[[-51 -49  25   8  63 -38  64 -58 -61]
 [-65  -6 -68  45 -15  24  35  56  67]
 [-32 -36 -46 -28 -43 -64  -5  36 -59]
 [ 31  -3 -59  48  28 -64   5 -54  -8]
 [ 16  13  -8 -26  22 -35 -46 -66   5]]
->
[[-65  -6 -68  45 -15  24  35  56  67]
 [ 31  -3 -59  48  28 -64   5 -54  -8]
 [-32 -36 -46 -28 -43 -64  -5  36 -59]
 [ 16  13  -8 -26  22 -35 -46 -66   5]
 [-51 -49  25   8  63 -38  64 -58 -61]]

[[ 39  31  51 -62 -79  52]
 [-17 -24 -13  18  20  -9]
 [ 41  38  44 -52 -64  43]
 [ 25  17  35 -43 -56  38]
 [-20 -25 -22  29  36 -19]
 [ 29  30  22 -23 -25  19]
 [ 14  12  10 -10 -10  10]
 [-36 -43 -33  43  51 -28]]
->
[[-36 -43 -33  43  51 -28]
 [-20 -25 -22  29  36 -19]
 [-17 -24 -13  18  20  -9]
 [ 14  12  10 -10 -10  10]
 [ 29  30  22 -23 -25  19]
 [ 25  17  35 -43 -56  38]
 [ 41  38  44 -52 -64  43]
 [ 39  31  51 -62 -79  52]]

[[-44  26  22  19  17]
 [ -9 -12  29  68  41]
 [-30 -36 -34   7 -59]]
->
[[-30 -36 -34   7 -59]
 [-44  26  22  19  17]
 [ -9 -12  29  68  41]]

[[-11  23 -43  -6]
 [ 39 -10  26  64]
 [-56  42 -16   5]
 [ 51   5 -65 -39]]
->
[[ 51   5 -65 -39]
 [-11  23 -43  -6]
 [-56  42 -16   5]
 [ 39 -10  26  64]]

[[ 51  41 -34 -39 -19 -57  30 -34 -55]
 [ 48  42 -38 -38 -18 -60  30 -39 -59]
 [ 45  36 -31 -42 -18 -58  28 -36 -53]
 [ 48  38 -33 -42 -18 -54  29 -29 -55]]
->
[[ 48  42 -38 -38 -18 -60  30 -39 -59]
 [ 51  41 -34 -39 -19 -57  30 -34 -55]
 [ 48  38 -33 -42 -18 -54  29 -29 -55]
 [ 45  36 -31 -42 -18 -58  28 -36 -53]]

[[-21  16  18  18   2 -22  20]
 [-24  10   1  20   3 -20  22]
 [-21  20  12  21  14 -21  22]
 [ 41 -14  34 -61  76  38 -39]
 [ 34 -16  36 -63  73  36 -33]
 [ 13   1  42 -26  52   5  -3]]
->
[[-24  10   1  20   3 -20  22]
 [-21  20  12  21  14 -21  22]
 [-21  16  18  18   2 -22  20]
 [ 41 -14  34 -61  76  38 -39]
 [ 34 -16  36 -63  73  36 -33]
 [ 13   1  42 -26  52   5  -3]]

[[-49 -23 -62  52 -42 -27  50]
 [ 57  38   8  57  38 -57 -60]
 [ 64  67  32 -11 -54  -5 -53]
 [-72  61  46  63 -23 -23 -47]
 [ -2 -54  45 -43 -68  61  39]
 [ 52 -66  47  31  39   9   5]
 [ 59 -26  20 -48  63 -67   5]]
->
[[-49 -23 -62  52 -42 -27  50]
 [ 57  38   8  57  38 -57 -60]
 [ 59 -26  20 -48  63 -67   5]
 [ 64  67  32 -11 -54  -5 -53]
 [ -2 -54  45 -43 -68  61  39]
 [-72  61  46  63 -23 -23 -47]
 [ 52 -66  47  31  39   9   5]]
---
[[-12  44   1 -47  36  30  30 -11   1  -2  14]
 [ 14 -12  -7   2  27 -23 -59 -23  38  45  30]]
->
[[ 14 -12  44   1 -47  36  30  30 -11   1  -2]
 [ 30  14 -12  -7   2  27 -23 -59 -23  38  45]]

[[ 41   9]
 [ 41  12]
 [-52 -62]
 [  5 -26]]
->
[[  9  41]
 [ 12  41]
 [-62 -52]
 [-26   5]]

[[-77  72  61 -27 -14 -70]
 [-31  20  52 -48  14 -36]]
->
[[-70 -77  72  61 -27 -14]
 [-36 -31  20  52 -48  14]]

[[ 15  37 -24   1   3]
 [-27   6  58  25  11]
 [-22  12  -1  32  21]
 [ -6   7  -9  11  42]
 [ 14  23  17  -2 -17]
 [-11 -32  -3 -11  -4]]
->
[[  3  15  37 -24   1]
 [ 11 -27   6  58  25]
 [ 21 -22  12  -1  32]
 [ 42  -6   7  -9  11]
 [-17  14  23  17  -2]
 [ -4 -11 -32  -3 -11]]

[[ 34 -37   7  -4 -61 -34 -28   9 -19 -31 -23  14 -51  38]
 [ 12 -22 -18  10 -29   7 -11 -28   4  -2  -1   7  -3  26]
 [ 18 -22 -17  -7  -9 -41  -3 -20   0  13   5  13 -12  24]]
->
[[ 38  34 -37   7  -4 -61 -34 -28   9 -19 -31 -23  14 -51]
 [ 26  12 -22 -18  10 -29   7 -11 -28   4  -2  -1   7  -3]
 [ 24  18 -22 -17  -7  -9 -41  -3 -20   0  13   5  13 -12]]

[[-20   6 -60  -6  14  -4 -32  -2 -24 -21   9  12 -25]
 [  8  30 -23 -21 -10  -1  20   3  24  21  23  38  13]
 [-11   2  32   6   5  17  30   1  26  15   7   2  33]
 [ 33  21  32 -15 -26  -3  44   5  40  37  10  22  28]
 [ 14  16  -1 -12 -11  -2  17   2  18  17  10  19  10]
 [ 21   0  60   3 -16   6  41   3  33  28  -3  -4  32]
 [-21  -1 -36   2  15   1 -25  -2 -19 -19   3   1 -16]]
->
[[-25 -20   6 -60  -6  14  -4 -32  -2 -24 -21   9  12]
 [ 13   8  30 -23 -21 -10  -1  20   3  24  21  23  38]
 [ 33 -11   2  32   6   5  17  30   1  26  15   7   2]
 [ 28  33  21  32 -15 -26  -3  44   5  40  37  10  22]
 [ 10  14  16  -1 -12 -11  -2  17   2  18  17  10  19]
 [ 32  21   0  60   3 -16   6  41   3  33  28  -3  -4]
 [-16 -21  -1 -36   2  15   1 -25  -2 -19 -19   3   1]]

[[-13 -15 -31 -37 -32   8  -7  75  44  12   5 -40  26  33  26 -27]
 [-27 -26 -28 -35 -49 -49 -10  73  23 -80   2 -24 -65  52  39 -26]
 [-52 -41  30  50 -36  33 -39 -24 -52  46 -15 -33  44  12 -70  28]]
->
[[-27 -13 -15 -31 -37 -32   8  -7  75  44  12   5 -40  26  33  26]
 [-26 -27 -26 -28 -35 -49 -49 -10  73  23 -80   2 -24 -65  52  39]
 [ 28 -52 -41  30  50 -36  33 -39 -24 -52  46 -15 -33  44  12 -70]]
